Below is a small trained network, with its code and all its weights. Each question gives an input and a target symbol and asks what happens when units are switched off, that is, made to give their printed mean instead of their output.

import numpy as np


def w(rows, s, z=0):
    codes = np.array(rows[::2]) - 128.0
    scale = np.full(codes.shape[1], s)
    scale[-1] = z or s
    return codes * scale


def norm(h):
    return h / np.sqrt((h * h).mean(-1, keepdims=True) + 1e-5)


def f(y):
    return np.maximum(y, 0)


def softmax(a):
    e = np.exp(a - a.max(-1, keepdims=True))
    return e / e.sum(-1, keepdims=True)


def log_softmax(a):
    a = a - a.max(-1, keepdims=True)
    return a - np.log(np.exp(a).sum(-1, keepdims=True))


def net(x, mask):
    ids = ['Θβγδεζηλστφψ'.index(c) for c in x.split()]
    T = len(ids)
    res = E[ids] + P[:T]
    u = 0
    for l in range(2):
        q, k, v = (norm(res) @ M[l].T for M in (Q, K, V))
        z = softmax(np.where(np.tri(T) > 0, q @ k.T / 2**0.5, -1e9)) @ v
        res = res + np.where(mask[u], z, O[l][:, -1]) @ O[l][:, :-1]
        u += 1
        y = f(norm(res) @ A[l][:, :-1].T + A[l][:, -1])
        res = res + np.where(mask[u : u + 4], y, B[l][:, -1]) @ B[l][:, :-1]
        u += 4
    return log_softmax(norm(res)[-1] @ U[:, :-1].T + U[:, -1])


Q, K, V, O, A, B = {}, {}, {}, {}, {}, {}
E = w([
[134,183,22,185,25],'Θ',
[205,121,161,172,221],'β',
[104,155,31,108,21],'γ',
[92,220,199,182,164],'δ',
[29,181,120,106,36],'ε',
[88,27,102,16,123],'ζ',
[182,75,175,122,246],'η',
[81,141,230,137,237],'λ',
[160,211,132,215,104],'σ',
[122,102,197,120,244],'τ',
[102,68,213,107,254],'φ',
[49,154,65,91,29],'ψ',
],0.007)
P = w([
[139,98,164,149,90],'0',
[127,144,96,120,156],'1',
[89,154,153,115,143],'2',
[161,136,159,106,103],'3',
[123,66,89,145,149],'4',
[140,168,99,92,154],'5',
[48,137,152,111,173],'6',
[170,159,154,81,108],'7',
[71,62,116,166,150],'8',
[127,162,80,106,172],'9',
[2,124,144,122,151],'10',
[140,162,133,93,141],'11',
[162,62,106,175,111],'12',
],0.019)
Q[0] = w([
[126,252,125,15,165],'L0H1',
[255,159,98,95,114],'L0H1',
],0.048)
K[0] = w([
[153,52,254,176,6],'L0H1',
[49,54,95,226,137],'L0H1',
],0.046)
V[0] = w([
[52,62,172,35,170],'L0H1',
[177,3,39,49,97],'L0H1',
],0.052)
O[0] = w([
[131,130,191,4,96,219],'L0H1',
[8,53,184,60,77,254],'L0H1',
],0.031,0.0085)
A[0] = w([
[5,93,70,185,48,24],'L0N1',
[164,211,137,177,140,3],'L0N2',
[21,154,160,96,69,194],'L0N3',
[234,164,61,133,91,172],'L0N4',
],0.032,0.0063)
B[0] = w([
[147,159,255,196,148,226],'L0N1',
[120,55,130,104,154,193],'L0N2',
[194,54,85,59,109,251],'L0N3',
[92,108,157,97,183,230],'L0N4',
],0.045,0.028)
Q[1] = w([
[101,224,132,163,233],'L1H1',
[75,144,100,2,255],'L1H1',
],0.043)
K[1] = w([
[107,190,132,224,246],'L1H1',
[110,82,103,3,248],'L1H1',
],0.043)
V[1] = w([
[146,113,108,162,2],'L1H1',
[120,141,135,103,221],'L1H1',
],0.024)
O[1] = w([
[193,108,62,141,252,5],'L1H1',
[88,141,177,116,48,211],'L1H1',
],0.015)
A[1] = w([
[61,121,184,228,70,64],'L1N1',
[88,116,17,250,42,73],'L1N2',
[3,101,98,213,63,3],'L1N3',
[97,104,141,75,67,147],'L1N4',
],0.059,0.0064)
B[1] = w([
[119,90,66,81,157,218],'L1N1',
[96,85,155,198,1,147],'L1N2',
[106,227,103,64,155,154],'L1N3',
[123,164,118,181,125,254],'L1N4',
],0.075,0.03)
U = w([
[50,139,30,153,106,172],'Θ',
[80,200,53,47,169,133],'β',
[115,1,83,102,189,38],'γ',
[174,163,90,181,181,253],'δ',
[20,132,181,180,196,85],'ε',
[69,122,167,56,41,144],'ζ',
[200,109,35,94,64,112],'η',
[165,181,212,34,203,29],'λ',
[114,107,108,224,70,179],'σ',
[91,234,161,165,111,197],'τ',
[198,211,114,78,70,137],'φ',
[207,90,223,169,103,62],'ψ',
],0.0096,0.0045)

Each question gives the input, a string of symbols that net reads in full, and the target symbol t.
The units are the heads (2 rows each of Q, K, V and O) and the neurons (one row each of A and B). Each row of codes is followed by its name. A weight is (code - 128) times the scale printed after its matrix; where a second scale follows, it is the last column's (O, A, B and U).
mask holds one flag per unit, layer by layer, with each layer's heads first. A switched-off unit (its flag False) gives its mean, the last column of its rows in O or B, instead of its output. The means were averaged over made-up inputs and are rounded, as every weight is.
A unit's drop is (log p(t) with every unit on - log p(t) with that unit switched off) / (log p(t) with every unit on - log p(t) with every unit switched off).
The circuit of an input: a set's keep is (log p(t) with only the set's units on - log p(t) with every unit switched off) / (log p(t) with every unit on - log p(t) with every unit switched off). Starting from all 10 units, units are removed one at a time, each time the one whose removal leaves the highest keep (on an exact tie, the one counted first), for as long as the keep stays at least 0.8.
units of the circuit, in order: the units of the circuit, biggest drop first
most important unit: the unit with the biggest drop
top k neurons: the k neurons with the biggest drops, biggest first
k most important neurons of layer l: the k neurons of layer l with the biggest drops, biggest first
drop when u is switched off: that unit's drop, to one decimal
input ψ δ λ, target ψ: units of the circuit, in order -> (L0N3, L0H1, L0N1, L1N1)
input λ η ζ ζ β, target η: 2 most important neurons of layer 1 -> (L1N4, L1N1)
input σ ψ Θ ψ ζ γ Θ, target ψ: top 2 neurons -> (L0N3, L0N1)
input β ε ζ η, target β: top 2 neurons -> (L0N3, L1N3)
input η ζ λ λ Θ ζ η ε, target η: most important unit -> L0N3
input τ ε ζ ψ γ ε λ ζ ζ η τ σ, target τ: top 3 neurons -> (L0N3, L0N1, L1N4)
input ε δ φ δ γ ζ, target ε: units of the circuit, in order -> (L0H1, L0N3, L0N4)
input η ψ ζ ψ ζ ε λ β ψ ε γ, target β: units of the circuit, in order -> (L0H1, L0N3, L1N3, L0N1)
input η γ δ ζ ζ ζ ψ γ δ λ ζ φ δ, target λ: 3 most important neurons of layer 0 -> (L0N3, L0N4, L0N1)
input φ ψ β γ λ τ φ β τ ζ Θ γ, target φ: 2 most important neurons of layer 0 -> (L0N1, L0N4)
input ψ ζ η ζ ζ γ η γ ψ ψ γ γ β, target ψ: 2 most important neurons of layer 0 -> (L0N3, L0N1)
input η ζ γ ζ β σ δ δ φ γ, target η: units of the circuit, in order -> (L0N3, L0N4)
input γ η Θ ζ η η ζ λ ζ γ ζ, target λ: top 2 neurons -> (L1N1, L0N3)
input ψ σ ε β ζ ζ ζ ζ δ ζ σ ζ λ, target ζ: units of the circuit, in order -> (L0H1)
input ψ ζ ε ζ λ δ λ τ, target ψ: top 3 neurons -> (L0N3, L0N1, L1N1)
input σ β ζ ζ ζ λ, target σ: units of the circuit, in order -> (L0H1, L1N2)
input ζ σ δ η η ζ δ ζ ζ τ ζ σ ε, target τ: units of the circuit, in order -> (L0H1, L0N3, L1N1)
input β γ Θ γ ε η γ λ ζ γ γ, target λ: top 2 neurons -> (L1N1, L0N3)
input γ ζ γ ε ζ ζ γ, target ε: 2 most important neurons of layer 1 -> (L1N1, L1N3)
input γ γ ζ λ η γ ε δ Θ ζ ε, target δ: units of the circuit, in order -> (L0H1)
input ζ ζ γ γ ζ ζ γ δ ζ β ψ ε φ, target β: top 3 neurons -> (L0N3, L0N1, L1N3)
input η Θ ζ ζ λ ζ, target η: drop when L0N3 is switched off -> 0.6
input δ ε ζ ζ ζ γ φ λ, target δ: drop when L0H1 is switched off -> 0.6
input ψ γ λ γ γ λ ζ ζ Θ, target λ: drop when L0H1 is switched off -> 0.9
input σ ζ λ ψ ζ ε ζ σ, target σ: drop when L0H1 is switched off -> 0.8
input λ φ ε ζ, target λ: 2 most important neurons of layer 1 -> (L1N1, L1N4)
input δ λ ζ ζ δ σ, target δ: top neuron -> (L0N4)
input ε δ ζ ζ ζ Θ τ γ ζ, target Θ: 3 most important neurons of layer 0 -> (L0N3, L0N4, L0N1)
